Below are the code and all the weights of a small trained network. Each question names an input and a class and asks about switching units off, where a switched-off unit gives its printed mean instead of its output.

import numpy as np


def w(rows, s, z=0):
    codes = np.array(rows[::2]) - 128.0
    scale = np.full(codes.shape[1], s)
    scale[-1] = z or s
    return codes * scale


def norm(h):
    return h / np.sqrt((h * h).mean(-1, keepdims=True) + 1e-5)


def f(y):
    return y / 2 * (1 + np.tanh(0.7978845608 * (y + 0.044715 * y**3)))


def log_softmax(a):
    a = a - a.max(-1, keepdims=True)
    return a - np.log(np.exp(a).sum(-1, keepdims=True))


def net(x, mask):
    res = np.array(x, float).reshape(1, 7) / 4 @ E
    u = 0
    for l in range(4):
        y = f(norm(res) @ A[l][:, :-1].T + A[l][:, -1])
        res = res + np.where(mask[u : u + 3], y, B[l][:, -1]) @ B[l][:, :-1]
        u += 3
    return log_softmax(norm(res)[-1] @ U[:, :-1].T + U[:, -1])


A, B = {}, {}
E = w([
[133,126,125,128,129,129,132,127,133,130,134],'x0',
[113,120,59,114,194,206,40,171,122,84,135],'x1',
[113,151,93,252,184,115,114,98,117,130,124],'x2',
[131,127,129,129,129,131,129,130,129,133,134],'x3',
[128,128,125,126,127,127,126,128,129,132,128],'x4',
[133,128,122,127,128,127,129,126,131,130,133],'x5',
[101,26,148,115,161,140,124,82,139,162,123],'x6',
],0.0034)
A[0] = w([
[108,125,95,168,150,136,103,121,115,123,120,197],'L0N0',
[121,116,178,55,2,91,194,120,129,146,109,11],'L0N1',
[145,142,114,28,162,186,69,204,141,97,152,255],'L0N2',
],0.0036,0.00049)
B[0] = w([
[152,130,164,98,134,115,144,140,139,137,140,155],'L0N0',
[143,157,125,138,255,143,83,148,148,116,166,251],'L0N1',
[125,125,104,131,37,124,134,105,106,110,101,251],'L0N2',
],0.0046,0.0033)
A[1] = w([
[93,25,156,168,116,81,176,23,125,191,104,8],'L1N0',
[149,217,161,252,158,71,168,111,156,151,162,63],'L1N1',
[67,131,20,221,192,193,44,139,110,97,112,7],'L1N2',
],0.0028,0.0017)
B[1] = w([
[145,158,122,111,95,181,41,120,158,80,154,171],'L1N0',
[84,94,42,116,78,104,184,148,57,125,71,250],'L1N1',
[179,139,254,21,147,60,199,143,167,166,163,212],'L1N2',
],0.0037,0.0019)
A[2] = w([
[130,81,164,141,187,109,139,72,147,167,149,110],'L2N0',
[185,254,171,128,163,81,148,174,141,117,162,9],'L2N1',
[115,81,151,220,107,113,118,52,141,152,126,8],'L2N2',
],0.0044,0.0012)
B[2] = w([
[172,193,154,105,90,111,110,133,136,97,150,218],'L2N0',
[40,3,92,89,159,227,120,136,153,186,104,252],'L2N1',
[142,170,102,56,47,196,82,179,138,80,133,160],'L2N2',
],0.0046,0.003)
A[3] = w([
[183,136,221,103,184,109,100,106,165,130,170,28],'L3N0',
[172,143,201,104,179,123,96,113,154,117,159,8],'L3N1',
[105,2,122,94,118,160,101,95,132,144,112,77],'L3N2',
],0.0046,0.0014)
B[3] = w([
[128,181,28,254,48,12,226,108,4,122,36,228],'L3N0',
[93,153,4,241,80,52,232,138,18,140,25,196],'L3N1',
[53,91,151,212,239,141,179,156,165,224,150,253],'L3N2',
],0.0034,0.0032)
U = w([
[60,27,146,95,235,200,120,159,173,179,145,110],'0',
[134,162,93,213,114,8,197,108,64,138,84,48],'1',
[200,203,156,67,21,161,1,118,160,33,173,247],'2',
],0.0067,0.0012)

Each question gives the input, the list of numbers given to net, and the class t.
The units are the neurons (one row each of A and B). Each row of codes is followed by its name. A weight is (code - 128) times the scale printed after its matrix; where a second scale follows, it is the last column's (A, B and U).
mask holds one flag per neuron, layer by layer. A switched-off neuron (its flag False) gives its mean, the last column of its row in B, instead of its output. The means were averaged over made-up inputs and are rounded, as every weight is.
A unit's drop is (log p(t) with every unit on - log p(t) with that unit switched off) / (log p(t) with every unit on - log p(t) with every unit switched off).
The circuit of an input: a set's keep is (log p(t) with only the set's units on - log p(t) with every unit switched off) / (log p(t) with every unit on - log p(t) with every unit switched off). Starting from all 12 units, units are removed one at a time, each time the one whose removal leaves the highest keep (on an exact tie, the one counted first), for as long as the keep stays at least 0.8.
units of the circuit, in order: the units of the circuit, biggest drop first
most important unit: the unit with the biggest drop
top k neurons: the k neurons with the biggest drops, biggest first
top k neurons in layer l: the k neurons of layer l with the biggest drops, biggest first
drop of u: that unit's drop, to one decimal
input [6,3,8,1,8,0,-1], class 0: units of the circuit, in order	(L2N1, L1N2)
input [8,-1,-6,6,-2,7,6], class 1: most important unit	L2N1
input [5,-8,-7,-7,-5,-6,-7], class 0: top 2 neurons	(L2N1, L0N1)
input [-3,0,8,0,1,-7,2], class 2: top 2 neurons	(L0N1, L2N2)
input [0,2,6,-7,-7,-6,-2], class 0: units of the circuit, in order	(L1N2, L2N1)
input [-7,4,0,-5,-5,2,-3], class 2: top 2 neurons	(L0N2, L0N1)
input [-5,0,-7,-2,-2,-5,7], class 1: top 4 neurons	(L2N1, L0N1, L1N1, L3N0)
input [5,1,-2,1,-3,5,-6], class 2: top 4 neurons	(L0N2, L1N2, L0N1, L3N2)
input [-7,0,5,3,3,-8,7], class 2: top 3 neurons	(L2N2, L0N1, L1N0)
input [5,0,-4,-6,-3,-1,8], class 1: units of the circuit, in order	(L2N1, L1N1, L3N0)
input [-8,-8,-7,-7,-5,-1,-2], class 0: top 2 neurons	(L2N1, L0N1)
input [7,-6,1,-1,-5,-7,4], class 2: top 3 neurons	(L2N2, L1N2, L1N0)
input [-2,6,8,8,7,-5,1], class 1: top 3 neurons	(L1N2, L2N0, L3N0)
input [1,-1,-4,8,8,1,-7], class 0: units of the circuit, in order	(L2N1)
input [-8,7,-3,6,-3,-8,-1], class 2: top 2 neurons	(L2N1, L0N2)
input [-4,5,1,-2,-2,7,2], class 1: top 2 neurons	(L1N2, L2N1)
input [8,1,1,-4,3,6,4], class 1: top 3 neurons	(L1N1, L0N2, L2N1)
input [4,-1,0,-8,6,2,-7], class 0: top 2 neurons in layer 2	(L2N1, L2N0)
input [-2,5,0,-8,-5,2,-3], class 2: top 2 neurons in layer 0	(L0N2, L0N1)
input [-2,-5,-6,-1,-2,5,0], class 0: units of the circuit, in order	(L0N1)
input [4,-5,-4,-7,7,-7,-4], class 0: drop of L2N1	1.1
input [-3,-3,-3,4,2,4,-5], class 0: drop of L2N1	0.1
input [5,6,8,-1,0,-4,-6], class 0: drop of L2N1	0.4
